[[-12  32  15  19 -21  19]
 [  0 -18  23  -9  15  28]
 [-25   1   4   2  -7  16]
 [-18  16 -61   8  -3 -60]
 [  5 -17  26  -7  13  28]
 [ -7  26 -50  13  -3 -53]
 [ 20 -19  20 -10  30  16]] | -53

[[ 17  -7   7  53  -6  18  27   9 -17 -19  -7 -14]
 [-21  -7 -19 -53  16  -3 -33  -8  -7  32  22  -5]
 [-14  -7 -11 -29  13   9 -11  -4 -23  24  19 -16]
 [ -2  -2  -1  -5   3   5  -3  -5   5   0   5   1]
 [ 23 -10   3  56  -9  22  40  16  -9 -14 -12 -19]
 [-23  -2 -22 -47  11   2 -24  -6 -21  27  21  -7]
 [-25   0 -19 -49  18   8 -22  -5 -26  38  15 -10]
 [ 16   0  14  34 -15  -9  12   0  15 -13 -21  15]
 [ -6   0  -6 -16   9  -5 -10  -4   5   3   0   9]
 [ 15  -2   6  39  -8  12  23   9  -8 -12  -8 -10]
 [ 11 -12   1  56   3  40  42  16 -40  -5   0 -50]
 [  9   5  13   0 -14 -18  -7  -8  29 -14 -12  32]] | -50

[[  5 -24   5  -2  -7 -37   8 -11  11  26  27]
 [ 40  29 -32 -28 -23  31  12  25  -8  14  11]
 [ 12 -19 -21 -24  -1 -12  22  -9   2  43  38]
 [ 13  47  -4   2 -13  41 -24  16   1 -17 -17]
 [ 27  45 -17 -17 -19  37  -7  21  -5   1  -7]
 [ -4  40   0  17  -8  39 -32  11  14 -28 -22]
 [ 42  24 -36 -33 -17  24  16  19 -14  17  15]
 [  5 -23   6  -1  -7 -38   8 -11  12  25  26]
 [ -8 -22  25  12   1 -45   1 -11   1   5  17]
 [ -1 -18  15   6  -6 -48   3 -12  11  15  20]
 [ -8 -22  24  12   1 -45   2 -11   1   5  17]] | 20

[[ 42  10  31  28   7  27 -10  10  13  59 -22  25 -36  26]
 [-13  18   0   2   9   0  33   5   2 -33  28  -2  50   6]
 [  3   5   7   5   6  -7  34   0  10 -22   3  -4  34   8]
 [ 38   9  27  25   8  26 -12  12  13  57 -16  25 -34  23]
 [-21  20  -9  -4   9  10   7  11  -5 -18  42   3  34  -1]
 [ -6   9   1   1   9  -4  29   5   9 -24  20  -2  40   3]
 [ -5  11   2   3   8  -1  28   5   7 -22  19  -1  38   5]
 [ 32  14  23  23   9  30 -17  15   9  57  -6  26 -32  21]
 [ -4  26   2   8   6  31 -20  14 -11  23  26  18  -6   9]] | 21

[[ -9  -3  -8   8 -11  -8 -14  23 -20  -3 -28  -9 -11  -5 -20  15]
 [-16   1  -2  -5  -3  -7  -2  31  -3   2   1  32   9  21 -35   6]
 [  6   9   0   0  -8   6   8  -6   1  -3  -9 -35   1 -24   6  12]
 [ -4  -7  -8  11  -6  -6 -17  11 -21  -2 -26  -8 -18  -4  -6   5]
 [ -8  12   6 -15  -2   2  19  17  18   2  18  17  25   8 -25   8]
 [ -8  17   4 -13 -12   2  18  23  12  -1   2  -6  23  -7 -30  21]
 [-12   0   2  -8   3  -5   2  20   6   3  14  39  13  25 -25  -2]
 [  1   1 -10  13 -19  -3 -14  14 -25  -6 -44 -48 -18 -31  -7  24]
 [ -3  13   6 -13  -3   5  18   9  17   1  14   2  21  -1 -15   9]
 [  0   1 -10  13 -18  -3 -14  12 -25  -6 -42 -46 -19 -30  -5  23]
 [-12  19   3 -15 -15   1  20  33  12  -2   1  -2  26  -5 -42  26]
 [-10  15   5 -16  -6   2  19  23  17   0  13  12  26   5 -31  14]] | 26

[[  6  17   4  14   6 -11  -5  -9 -33  13  25 -12]
 [  1  -8  -9  12 -11 -19  41  15  -4  -6   2  34]
 [-19 -20   0   5 -21  -7  20  13   0  10  -5  11]
 [ -7   7  12   6   4 -23 -11 -30  -9 -14  20  20]
 [-12  -7   4  16 -15  10 -17   1  22   6   8 -43]
 [-29  19  14  16  24  -2 -26 -18   4  -5   9 -12]
 [ 19   1  -7  -5   9  -8  -8  -6 -36 -20 -30  14]
 [ 37  -9 -18 -17   2  19  -4  16   0   2 -46 -16]
 [  7  -3   7 -43   8   3  14 -14 -19   1 -11  10]
 [-23  -2  20  21  11 -20  -9  -5  -2  29  34 -11]] | 10
---
[15, 51, 56, 39, 55, 7, 77] => 51
[4524, 8690, 4307, 2227, 3378, 8554] => 8690
[714, -559, 740, -643] => -559
[839, 319, 177, 327, 445, 167, 831] => 319
[75, 22, 83, 64, 91] => 22
[703, 628, 241, 911] => 628
[616, 174, 885, 862] => 174
[136, 54, 84, 224, 102, 108] => 54
[307, 967, 842, 808, 159] => 967
---
[-28 -44  -8  40  48  -7] ⇒ 48, 40

[ 11  52  11  39 -25  37  -3] ⇒ 52, 39

[[-23  16 -53  42]
 [ 10 -17 -15  27]
 [ 30  56  15  31]] ⇒ 56, 42

[  2   0 -13  18  -4  38  57] ⇒ 57, 38

[-13  41 -51 -48] ⇒ 41, -13

[  7 -50  17 -20] ⇒ 17, 7

[[  2 -21   7  -4  17  -8]
 [ -3  -2   7  -3  19   5]
 [-60  22   7   4  -4  24]] ⇒ 24, 22

[[ 31   5 -45  10 -28]
 [  4   6 -19  -3  -4]] ⇒ 31, 10

[ 13 -16 -59 -18 -14] ⇒ 13, -14

[-17 -43 -50   8 -41] ⇒ 8, -17
---
[[125 158 199  46 182 101 114]
 [115  95  26 138  35  67  79]] ⇒ 182

[[724 639 299 638 482 769 331]
 [539 674  91 675 469 859 370]
 [469 624 231 654 490 821 399]] ⇒ 821

[ 63 211 224 156] ⇒ 211

[[  7 -31  15 -27 -37 -10]
 [ 26 -24 -25  16  -8  14]
 [-14 -34 -11 -31  32 -13]] ⇒ 26

[[ 718 -534  634  446  600 -196  625]
 [ 677  -74  628  543  574  408  619]] ⇒ 677

[[241 125 167 217 157   5]
 [212 108 161 217 155 117]
 [129 236 142  61 154 240]] ⇒ 240

[[7967 6664 8001 8668 7710 6210 7640]
 [7696 7677 7685 7632 7671 7743 7921]
 [6418 7012 7858 8936 7953 7697 2360]] ⇒ 8668

[-562  105 -325 -778 -268  505  118] ⇒ 118

[[765 156 142 133 389 630 669]
 [398 853 713 207 809 552 347]
 [206 224 699 859 447 199 225]] ⇒ 853

[[-49 -23  -9  25  -6]
 [ 23 -45  27 -20 -28]] ⇒ 25
---
Input:
[[-35 -12   4 -63  27]
 [ 24 -26  36  16  22]]
Output: 36

Input:
[[ 46  22 -41   0]
 [ 46   3 -35   0]]
Output: -35

Input:
[[-41 -51  29 -33]
 [ 10  25 -49  -4]]
Output: -49

Input:
[[  2 -30 -29  31 -51]
 [  2 -23 -36  31 -37]]
Output: -36

Input:
[[  6 -11 -13  47  -3  31]
 [ 26 -22  -7  22  33  36]]
Output: -7

Input:
[[-28 -31 -42 -23  22  29 -33]
 [-43 -46 -40 -50  45  37 -32]]
Output: -40

Input:
[[-57   0 -14 -27  23]
 [-11  11  20 -56  23]]
Output: 20

Input:
[[  8 -24   3  13  13   8  -2]
 [ -4 -40 -45  10  -3  22 -16]]
Output: -45

Input:
[[ 36 -23 -11   1]
 [ 10  22 -42 -62]]
Output: -42

Input:
[[ 25 -26   0 -19  -4]
 [ 16 -40  -4 -57  -5]]
Output: -4
---
[[  2 -20  12  24 -40 -59]
 [ 10 -14  18  40  -9  29]
 [-51   2   1 -32 -43  -7]] ⇒ 12

[[  0  11  21  22  -2]
 [  8  19  34  12  -5]
 [-17 -18  -6 -10 -61]] ⇒ 21

[[  1  21  42  11]
 [-13  32 -52 -27]
 [  0  -2  29  -3]] ⇒ 42

[[  3 -54   0   7 -53]
 [-17  21  -8  15  22]
 [ -9  29  -3  14  29]] ⇒ 0

[[  2  46  -3   3  52]
 [ -4  23 -35  12 -46]
 [ -2 -35  19 -16  45]] ⇒ -3

[[ 21  -6  45 -11   9]
 [ 60  14  27   0  14]
 [-34 -14  17 -27  13]] ⇒ 45

[[ -4  -6  25  -4  -4  17]
 [  0  22 -27  29  10   0]
 [ 53 -27 -40 -15 -22  -7]] ⇒ 25
